Here is a tiny trained network, its code and every weight. The questions are about switching its units off for an input and a class, where a switched-off unit gives its printed mean instead of its output.

import numpy as np


def w(rows, s, z=0):
    codes = np.array(rows[::2]) - 128.0
    scale = np.full(codes.shape[1], s)
    scale[-1] = z or s
    return codes * scale


def f(y):
    return y / 2 * (1 + np.tanh(0.7978845608 * (y + 0.044715 * y**3)))


def log_softmax(a):
    a = a - a.max(-1, keepdims=True)
    return a - np.log(np.exp(a).sum(-1, keepdims=True))


def net(x, mask):
    res = np.array(x, float).reshape(1, 5) / 4 @ E
    y = f(res @ A[0][:, :-1].T + A[0][:, -1])
    res = res + np.where(mask, y, B[0][:, -1]) @ B[0][:, :-1]
    return log_softmax(res[-1] @ U[:, :-1].T + U[:, -1])


A, B = {}, {}
E = w([
[112,31,3],'x0',
[127,128,127],'x1',
[129,127,127],'x2',
[118,3,174],'x3',
[26,125,135],'x4',
],0.012)
A[0] = w([
[41,140,152,211],'n0',
[137,190,144,127],'n1',
[226,108,123,255],'n2',
[220,100,187,150],'n3',
[44,119,80,122],'n4',
[191,146,142,182],'n5',
[98,159,244,211],'n6',
[139,193,170,170],'n7',
[144,27,218,239],'n8',
[193,134,25,132],'n9',
[156,186,129,137],'n10',
[151,185,177,173],'n11',
[96,148,108,120],'n12',
[90,192,110,183],'n13',
[96,45,20,94],'n14',
[170,184,187,161],'n15',
[146,160,27,105],'n16',
[42,79,96,125],'n17',
[133,129,254,177],'n18',
],0.014,0.0062)
B[0] = w([
[178,219,150,201],'n0',
[192,48,174,182],'n1',
[48,44,112,198],'n2',
[68,42,160,182],'n3',
[229,126,155,192],'n4',
[102,76,220,172],'n5',
[112,200,254,234],'n6',
[180,96,216,203],'n7',
[43,101,146,237],'n8',
[34,185,76,200],'n9',
[150,118,129,179],'n10',
[189,87,200,202],'n11',
[154,120,82,145],'n12',
[204,152,91,193],'n13',
[203,81,117,250],'n14',
[170,65,175,206],'n15',
[41,170,89,190],'n16',
[167,131,133,208],'n17',
[84,178,230,218],'n18',
],0.0088,0.016)
U = w([
[221,29,174,245],'0',
[58,86,204,1],'1',
[11,161,17,246],'2',
[93,5,54,36],'3',
[231,241,174,55],'4',
[46,234,197,165],'5',
[239,241,1,95],'6',
],0.0089,0.0062)

Each question gives the input, the list of numbers given to net, and the class t.
The units are the neurons (one row each of A and B). Each row of codes is followed by its name. A weight is (code - 128) times the scale printed after its matrix; where a second scale follows, it is the last column's (A, B and U).
mask holds one flag per neuron, in row order. A switched-off neuron (its flag False) gives its mean, the last column of its row in B, instead of its output. The means were averaged over made-up inputs and are rounded, as every weight is.
A unit's drop is (log p(t) with every unit on - log p(t) with that unit switched off) / (log p(t) with every unit on - log p(t) with every unit switched off).
most important unit: the unit with the biggest drop
top k neurons: the k neurons with the biggest drops, biggest first
drop of u: that unit's drop, to one decimal
input [8,5,1,-2,-8], class 2: most important unit : n9
input [-7,-8,-1,5,0], class 1: top 2 neurons : n3, n15
input [7,5,-8,0,-6], class 2: top 2 neurons : n9, n16
input [-4,0,-5,1,-3], class 1: top 2 neurons : n14, n18
input [-6,5,-6,4,0], class 1: top 3 neurons : n3, n15, n9
input [-6,-8,-5,2,1], class 5: top 4 neurons : n6, n18, n14, n2
input [1,-4,-5,8,-8], class 3: top 2 neurons : n6, n2
input [4,-3,-8,5,0], class 3: drop of n8 : 0.2
input [-7,6,-4,-4,3], class 4: drop of n6 : 0.2
input [1,6,3,-4,1], class 6: drop of n6 : 0.1
input [-8,-2,7,-1,-3], class 0: drop of n15 : 0.3
